Below is a small trained network, with its code and all its weights. Each question gives an input and a target symbol and asks what happens when units are switched off, that is, made to give their printed mean instead of their output.

import numpy as np


def w(rows, s, z=0):
    codes = np.array(rows[::2]) - 128.0
    scale = np.full(codes.shape[1], s)
    scale[-1] = z or s
    return codes * scale


def norm(h):
    return h / np.sqrt((h * h).mean(-1, keepdims=True) + 1e-5)


def f(y):
    return np.maximum(y, 0)


def softmax(a):
    e = np.exp(a - a.max(-1, keepdims=True))
    return e / e.sum(-1, keepdims=True)


def log_softmax(a):
    a = a - a.max(-1, keepdims=True)
    return a - np.log(np.exp(a).sum(-1, keepdims=True))


def net(x, mask):
    ids = ['αβδεζθξσφψ'.index(c) for c in x.split()]
    T = len(ids)
    res = E[ids] + P[:T]
    r = norm(res)
    for j in range(2):
        rows = slice(3 * j, 3 * j + 3)
        q, k, v = (r @ M[0][rows].T for M in (Q, K, V))
        z = softmax(np.where(np.tri(T) > 0, q @ k.T / 3**0.5, -1e9)) @ v
        o = O[0][rows]
        res = res + np.where(mask[j], z, o[:, -1]) @ o[:, :-1]
    y = f(norm(res) @ A[0][:, :-1].T + A[0][:, -1])
    res = res + np.where(mask[2:18], y, B[0][:, -1]) @ B[0][:, :-1]
    return log_softmax(norm(res)[-1] @ U[:, :-1].T + U[:, -1])


Q, K, V, O, A, B = {}, {}, {}, {}, {}, {}
E = w([
[103,135,215,21],'α',
[120,203,122,94],'β',
[95,66,211,153],'δ',
[118,186,96,73],'ε',
[123,199,88,91],'ζ',
[119,223,105,100],'θ',
[91,101,158,88],'ξ',
[67,177,201,151],'σ',
[98,170,161,249],'φ',
[103,54,129,205],'ψ',
],0.012)
P = w([
[213,89,189,145],'0',
[150,127,202,137],'1',
[140,125,191,148],'2',
[119,134,161,111],'3',
[102,135,148,120],'4',
[90,125,133,113],'5',
[71,132,126,109],'6',
[52,131,112,112],'7',
[32,129,94,109],'8',
[22,126,90,112],'9',
[2,120,82,119],'10',
],0.0083)
Q[0] = w([
[224,114,105,115],'head 1',
[4,132,186,124],'head 1',
[203,96,101,120],'head 1',
[150,105,170,151],'head 2',
[239,142,147,158],'head 2',
[244,80,92,105],'head 2',
],0.03)
K[0] = w([
[9,133,99,114],'head 1',
[255,124,203,161],'head 1',
[51,137,137,116],'head 1',
[166,127,90,132],'head 2',
[204,96,146,119],'head 2',
[214,150,195,78],'head 2',
],0.029)
V[0] = w([
[127,82,68,222],'head 1',
[253,49,42,87],'head 1',
[219,222,185,164],'head 1',
[178,68,42,181],'head 2',
[55,89,180,200],'head 2',
[103,32,159,47],'head 2',
],0.024)
O[0] = w([
[226,124,95,43,1],'head 1',
[121,217,194,3,93],'head 1',
[71,193,25,162,248],'head 1',
[195,155,22,116,29],'head 2',
[216,125,180,172,216],'head 2',
[137,21,116,56,100],'head 2',
],0.02,0.025)
A[0] = w([
[113,135,105,73,175],'neuron 1',
[117,81,103,169,57],'neuron 2',
[84,142,170,172,155],'neuron 3',
[47,54,77,34,210],'neuron 4',
[170,148,172,62,4],'neuron 5',
[181,156,173,59,50],'neuron 6',
[210,24,184,155,104],'neuron 7',
[166,66,144,172,183],'neuron 8',
[58,175,49,121,96],'neuron 9',
[164,140,162,76,52],'neuron 10',
[119,203,66,81,202],'neuron 11',
[130,122,232,110,158],'neuron 12',
[163,143,104,120,57],'neuron 13',
[96,83,4,87,190],'neuron 14',
[179,101,78,196,138],'neuron 15',
[195,204,154,185,217],'neuron 16',
],0.017,0.0032)
B[0] = w([
[140,185,114,115,130],'neuron 1',
[170,150,180,132,161],'neuron 2',
[163,67,125,66,248],'neuron 3',
[212,231,156,28,148],'neuron 4',
[97,161,170,206,128],'neuron 5',
[116,205,172,209,129],'neuron 6',
[59,3,52,154,150],'neuron 7',
[187,90,152,100,169],'neuron 8',
[145,37,20,152,179],'neuron 9',
[112,168,150,207,129],'neuron 10',
[205,178,123,68,147],'neuron 11',
[132,168,47,86,170],'neuron 12',
[171,148,131,147,129],'neuron 13',
[163,105,29,58,139],'neuron 14',
[163,144,201,75,172],'neuron 15',
[160,134,176,12,201],'neuron 16',
],0.03,0.016)
U = w([
[64,92,235,157,252],'α',
[72,161,57,160,133],'β',
[116,77,110,61,76],'δ',
[72,194,117,83,44],'ε',
[85,194,88,66,108],'ζ',
[74,170,45,157,131],'θ',
[86,113,175,26,29],'ξ',
[164,56,105,255,6],'σ',
[236,112,99,101,184],'φ',
[197,250,169,203,132],'ψ',
],0.01,0.004)

Each question gives the input, a string of symbols that net reads in full, and the target symbol t.
The units are the heads (3 rows each of Q, K, V and O) and the neurons (one row each of A and B). Each row of codes is followed by its name. A weight is (code - 128) times the scale printed after its matrix; where a second scale follows, it is the last column's (O, A, B and U).
mask holds one flag per unit, heads first, then neurons. A switched-off unit (its flag False) gives its mean, the last column of its rows in O or B, instead of its output. The means were averaged over made-up inputs and are rounded, as every weight is.
A unit's drop is (log p(t) with every unit on - log p(t) with that unit switched off) / (log p(t) with every unit on - log p(t) with every unit switched off).
The circuit of an input: a set's keep is (log p(t) with only the set's units on - log p(t) with every unit switched off) / (log p(t) with every unit on - log p(t) with every unit switched off). Starting from the 12 units with the biggest drops (on a tie, the unit counted first), units are removed one at a time, each time the one whose removal leaves the highest keep (on an exact tie, the one counted first), for as long as the keep stays at least 0.8.
circuit, biggest first: the units of the circuit, biggest drop first
most important unit: the unit with the biggest drop
k most important neurons: the k neurons with the biggest drops, biggest first
which heads matter: for each layer, one digit per head in row order, 1 if its drop is at least 0.15 and else 0, layers parted by /
drop when u is switched off: that unit's drop, to one decimal
input ζ ψ β σ σ, target ζ: most important unit : head 1
input σ σ ζ ψ α σ, target φ: which heads matter : 01
input α θ φ σ, target ψ: which heads matter : 01
input ψ ζ α α α φ ε ε, target ψ: which heads matter : 00
input σ α ψ θ β, target φ: which heads matter : 01
input α α ζ σ ξ α α φ, target ψ: which heads matter : 01
input φ ζ φ σ α θ σ φ α σ α, target φ: which heads matter : 10
input β δ σ α ε ε, target β: which heads matter : 10
input ψ β σ σ δ α, target ψ: circuit, biggest first : (head 1; neuron 6)
input ξ σ α α α σ α σ α ε ζ, target ξ: 2 most important neurons : (neuron 12; neuron 3)
input α α σ σ θ ξ α φ β, target ψ: drop when neuron 3 is switched off : 0.0
input θ θ φ ξ θ ξ θ φ σ, target ψ: drop when neuron 16 is switched off : 0.1
input φ θ α σ β ε α σ α θ φ, target φ: drop when head 1 is switched off : 0.6
input α ε ζ α ξ φ ε, target ψ: circuit, biggest first : (head 2)
input β ε α ξ θ, target β: which heads matter : 10
input σ α β ψ σ ε α, target σ: which heads matter : 10
input φ φ δ, target φ: which heads matter : 10
